Below is a small trained network, with its code and all its weights. Each question gives an input and a class and asks what happens when units are switched off, that is, made to give their printed mean instead of their output.

import numpy as np


def w(rows, s, z=0):
    codes = np.array(rows[::2]) - 128.0
    scale = np.full(codes.shape[1], s)
    scale[-1] = z or s
    return codes * scale


def norm(h):
    return h / np.sqrt((h * h).mean(-1, keepdims=True) + 1e-5)


def f(y):
    return np.maximum(y, 0)


def log_softmax(a):
    a = a - a.max(-1, keepdims=True)
    return a - np.log(np.exp(a).sum(-1, keepdims=True))


def net(x, mask):
    res = np.array(x, float).reshape(1, 6) / 4 @ E
    u = 0
    for l in range(2):
        y = f(norm(res) @ A[l][:, :-1].T + A[l][:, -1])
        res = res + np.where(mask[u : u + 5], y, B[l][:, -1]) @ B[l][:, :-1]
        u += 5
    return log_softmax(norm(res)[-1] @ U[:, :-1].T + U[:, -1])


A, B = {}, {}
E = w([
[93,135,107,121,73,172,145,200],'x0',
[164,163,149,104,172,84,157,53],'x1',
[149,169,77,138,108,6,102,133],'x2',
[68,77,95,81,84,130,199,121],'x3',
[182,82,131,76,100,162,139,109],'x4',
[125,87,126,76,120,97,87,143],'x5',
],0.013)
A[0] = w([
[120,138,81,104,145,127,248,89,45],'L0N0',
[79,135,137,132,100,95,243,167,181],'L0N1',
[142,134,128,206,95,119,106,170,4],'L0N2',
[92,99,144,119,92,113,193,123,69],'L0N3',
[128,115,161,150,140,64,94,164,89],'L0N4',
],0.012,0.0036)
B[0] = w([
[111,196,177,137,127,117,205,89,212],'L0N0',
[69,80,90,134,135,245,178,75,254],'L0N1',
[134,161,134,86,203,124,147,58,173],'L0N2',
[25,123,66,64,88,159,101,165,194],'L0N3',
[99,159,108,179,120,139,52,90,185],'L0N4',
],0.012,0.0068)
A[1] = w([
[79,53,150,57,2,152,144,137,3],'L1N0',
[82,7,145,111,67,134,131,230,88],'L1N1',
[101,158,85,125,178,54,26,160,61],'L1N2',
[90,48,119,90,103,126,131,222,55],'L1N3',
[180,135,136,52,196,95,167,43,85],'L1N4',
],0.0091,0.0051)
B[1] = w([
[104,89,47,163,171,130,1,157,254],'L1N0',
[220,152,193,70,34,199,17,122,247],'L1N1',
[63,201,98,196,38,53,77,15,230],'L1N2',
[153,39,111,69,80,212,47,186,204],'L1N3',
[191,82,246,76,77,73,188,94,231],'L1N4',
],0.009,0.005)
U = w([
[86,20,73,38,54,245,28,172,106],'0',
[16,126,115,118,158,181,163,54,242],'1',
[139,164,178,199,184,162,203,175,22],'2',
[153,177,59,179,72,38,51,99,228],'3',
[153,64,81,118,197,68,182,193,2],'4',
[207,94,223,52,149,84,190,59,184],'5',
],0.012,0.0068)

Each question gives the input, the list of numbers given to net, and the class t.
The units are the neurons (one row each of A and B). Each row of codes is followed by its name. A weight is (code - 128) times the scale printed after its matrix; where a second scale follows, it is the last column's (A, B and U).
mask holds one flag per neuron, layer by layer. A switched-off neuron (its flag False) gives its mean, the last column of its row in B, instead of its output. The means were averaged over made-up inputs and are rounded, as every weight is.
A unit's drop is (log p(t) with every unit on - log p(t) with that unit switched off) / (log p(t) with every unit on - log p(t) with every unit switched off).
The circuit of an input: a set's keep is (log p(t) with only the set's units on - log p(t) with every unit switched off) / (log p(t) with every unit on - log p(t) with every unit switched off). Starting from all 10 units, units are removed one at a time, each time the one whose removal leaves the highest keep (on an exact tie, the one counted first), for as long as the keep stays at least 0.8.
circuit, biggest first: the units of the circuit, biggest drop first
top k neurons: the k neurons with the biggest drops, biggest first
top k neurons in layer l: the k neurons of layer l with the biggest drops, biggest first
drop when u is switched off: that unit's drop, to one decimal
input [-5,7,-4,5,-6,2], class 5: circuit, biggest first => L1N4
input [7,-3,-4,-7,-7,4], class 3: top 2 neurons in layer 0 => L0N1; L0N0
input [4,8,-7,1,3,6], class 5: top 2 neurons => L0N0; L1N4
input [-2,1,6,4,-7,0], class 1: top 3 neurons => L0N1; L1N1; L1N0
input [0,1,-3,-7,-3,-3], class 2: top 4 neurons => L0N3; L1N0; L1N1; L1N2
input [-4,8,-7,-6,-4,-7], class 5: circuit, biggest first => L1N4; L0N1
input [-2,-8,7,2,0,5], class 3: circuit, biggest first => L1N2; L0N1
input [7,1,6,-4,-7,-7], class 1: circuit, biggest first => L0N2; L0N1
input [7,-4,7,-2,5,-5], class 1: circuit, biggest first => L0N2; L1N1; L1N0
input [-4,-2,4,-4,8,5], class 3: circuit, biggest first => L0N1; L1N2
input [-4,-1,1,-6,4,-4], class 5: top 3 neurons in layer 1 => L1N4; L1N0; L1N2
input [1,3,4,-4,5,-4], class 5: top 2 neurons => L1N4; L0N3
input [6,8,-8,-8,-2,1], class 5: top 3 neurons in layer 0 => L0N1; L0N3; L0N4
input [5,6,-5,-1,2,2], class 5: top 4 neurons => L0N1; L1N4; L0N0; L0N4
input [5,5,6,1,-2,1], class 1: circuit, biggest first => L0N1
input [-7,2,-5,6,7,4], class 5: top 2 neurons in layer 1 => L1N4; L1N3
input [5,-5,-8,-7,-5,-4], class 2: top 2 neurons => L0N1; L0N3
input [6,-3,-2,-7,0,-5], class 2: top 2 neurons in layer 0 => L0N1; L0N3
input [2,-4,2,-1,-2,-2], class 1: drop when L0N2 is switched off => 0.3
input [0,-4,7,0,6,4], class 3: drop when L0N1 is switched off => 0.7
input [5,-2,-2,-5,-4,3], class 3: drop when L0N0 is switched off => 0.1
